Below is a small trained network, with its code and all its weights. Each question gives an input and a class and asks what happens when units are switched off, that is, made to give their printed mean instead of their output.

import numpy as np


def w(rows, s, z=0):
    codes = np.array(rows[::2]) - 128.0
    scale = np.full(codes.shape[1], s)
    scale[-1] = z or s
    return codes * scale


def f(y):
    return y / 2 * (1 + np.tanh(0.7978845608 * (y + 0.044715 * y**3)))


def log_softmax(a):
    a = a - a.max(-1, keepdims=True)
    return a - np.log(np.exp(a).sum(-1, keepdims=True))


def net(x, mask):
    res = np.array(x, float).reshape(1, 5) / 4 @ E
    y = f(res @ A[0][:, :-1].T + A[0][:, -1])
    res = res + np.where(mask, y, B[0][:, -1]) @ B[0][:, :-1]
    return log_softmax(res[-1] @ U[:, :-1].T + U[:, -1])


A, B = {}, {}
E = w([
[68,122,56,159,99,189,98,33,206,198],'x0',
[134,149,138,88,145,239,229,131,175,62],'x1',
[99,145,10,112,160,85,192,97,69,103],'x2',
[184,40,107,120,5,91,162,88,169,85],'x3',
[59,108,144,249,153,124,143,150,155,48],'x4',
],0.011)
A[0] = w([
[115,108,108,180,124,67,62,124,119,132,128],'N1',
[89,114,119,153,116,49,94,137,92,134,97],'N2',
[63,115,96,254,158,106,149,146,136,54,16],'N3',
[136,145,92,27,143,108,150,103,111,178,62],'N4',
[114,182,103,155,185,168,91,142,117,162,75],'N5',
[88,164,119,142,171,138,119,164,124,139,146],'N6',
[96,133,32,109,149,85,168,122,80,88,75],'N7',
[133,126,88,148,148,132,169,62,88,141,71],'N8',
[161,128,119,112,122,91,95,133,113,194,120],'N9',
[100,204,157,86,174,145,112,132,124,185,86],'N10',
[100,136,123,128,126,205,179,126,142,68,113],'N11',
[150,152,123,90,116,194,166,147,137,102,151],'N12',
[175,152,113,75,139,160,125,127,153,127,91],'N13',
[111,109,124,174,104,119,83,129,76,150,105],'N14',
[163,52,89,104,48,97,133,103,179,93,98],'N15',
[137,102,226,124,103,172,87,141,168,169,26],'N16',
[156,117,164,112,136,66,132,164,67,96,19],'N17',
[85,125,67,166,108,169,86,48,182,197,3],'N18',
],0.013,0.0042)
B[0] = w([
[103,130,82,80,148,199,161,43,170,114,200],'N1',
[127,131,94,91,172,175,144,91,155,124,189],'N2',
[199,88,73,207,45,158,41,108,44,179,241],'N3',
[173,98,83,216,41,162,32,134,117,164,201],'N4',
[90,45,138,125,132,54,199,150,90,131,195],'N5',
[98,82,138,122,96,83,195,132,86,145,185],'N6',
[112,158,242,182,199,111,137,187,255,207,220],'N7',
[129,175,206,168,157,115,103,135,172,167,175],'N8',
[97,98,78,56,153,174,87,84,109,181,183],'N9',
[117,87,99,134,58,79,229,131,123,114,201],'N10',
[83,156,92,41,186,175,129,56,127,134,221],'N11',
[104,128,46,110,170,186,97,103,138,104,202],'N12',
[135,85,75,102,127,155,92,114,130,143,170],'N13',
[95,149,129,59,152,173,157,71,166,119,174],'N14',
[39,71,153,146,71,54,227,127,75,101,253],'N15',
[136,194,205,211,134,98,92,119,209,218,213],'N16',
[166,167,155,95,163,142,113,193,85,35,190],'N17',
[211,215,159,77,169,108,120,220,60,34,255],'N18',
],0.0098,0.017)
U = w([
[41,66,136,122,92,57,252,130,109,101,101],'0',
[67,132,84,55,195,199,144,50,158,118,138],'1',
[165,93,92,164,50,158,46,118,90,162,253],'2',
[187,202,170,71,182,115,143,226,85,10,88],'3',
[94,167,217,180,172,102,144,136,247,178,37],'4',
],0.015,0.0037)

Each question gives the input, the list of numbers given to net, and the class t.
The units are the neurons (one row each of A and B). Each row of codes is followed by its name. A weight is (code - 128) times the scale printed after its matrix; where a second scale follows, it is the last column's (A, B and U).
mask holds one flag per neuron, in row order. A switched-off neuron (its flag False) gives its mean, the last column of its row in B, instead of its output. The means were averaged over made-up inputs and are rounded, as every weight is.
A unit's drop is (log p(t) with every unit on - log p(t) with that unit switched off) / (log p(t) with every unit on - log p(t) with every unit switched off).
The circuit of an input: a set's keep is (log p(t) with only the set's units on - log p(t) with every unit switched off) / (log p(t) with every unit on - log p(t) with every unit switched off). Starting from the 12 units with the biggest drops (on a tie, the unit counted first), units are removed one at a time, each time the one whose removal leaves the highest keep (on an exact tie, the one counted first), for as long as the keep stays at least 0.8.
units of the circuit, in order: the units of the circuit, biggest drop first
most important unit: the unit with the biggest drop
top k neurons: the k neurons with the biggest drops, biggest first
drop of u: that unit's drop, to one decimal
input [8,-5,4,7,-2], class 3: most important unit -> N18
input [8,1,5,-7,0], class 3: top 2 neurons -> (N18 N15)
input [-6,4,3,4,-8], class 2: top 2 neurons -> (N4 N18)
input [2,2,6,-6,7], class 2: top 2 neurons -> (N3 N15)
input [-3,0,3,0,1], class 3: top 2 neurons -> (N16 N17)
input [-8,8,-1,5,-6], class 1: top 2 neurons -> (N18 N12)
input [1,4,-2,6,-6], class 0: top 2 neurons -> (N15 N3)
input [-1,7,-3,4,7], class 1: top 2 neurons -> (N11 N4)
input [6,-8,-6,-8,3], class 0: top 2 neurons -> (N5 N10)
input [-5,-3,5,3,7], class 2: top 2 neurons -> (N3 N18)
input [-4,4,6,-5,-6], class 2: top 3 neurons -> (N4 N15 N16)
input [-7,-8,-4,0,-2], class 1: top 3 neurons -> (N18 N9 N1)
input [-6,-3,-8,0,-2], class 4: top 2 neurons -> (N16 N18)
input [7,-8,8,1,3], class 1: top 3 neurons -> (N1 N2 N16)
input [7,4,8,7,4], class 4: units of the circuit, in order -> (N7)
input [-2,3,4,6,-7], class 2: top 2 neurons -> (N4 N5)
input [-8,-8,2,-7,-2], class 1: top 2 neurons -> (N18 N9)
input [7,5,6,-2,5], class 3: drop of N16 -> 0.1
input [-4,4,-4,0,-8], class 2: drop of N16 -> 0.0
input [-2,-3,-6,7,1], class 0: drop of N7 -> 0.8
input [6,-1,2,4,3], class 3: drop of N18 -> 1.2
input [-4,1,6,3,-8], class 2: units of the circuit, in order -> (N4)
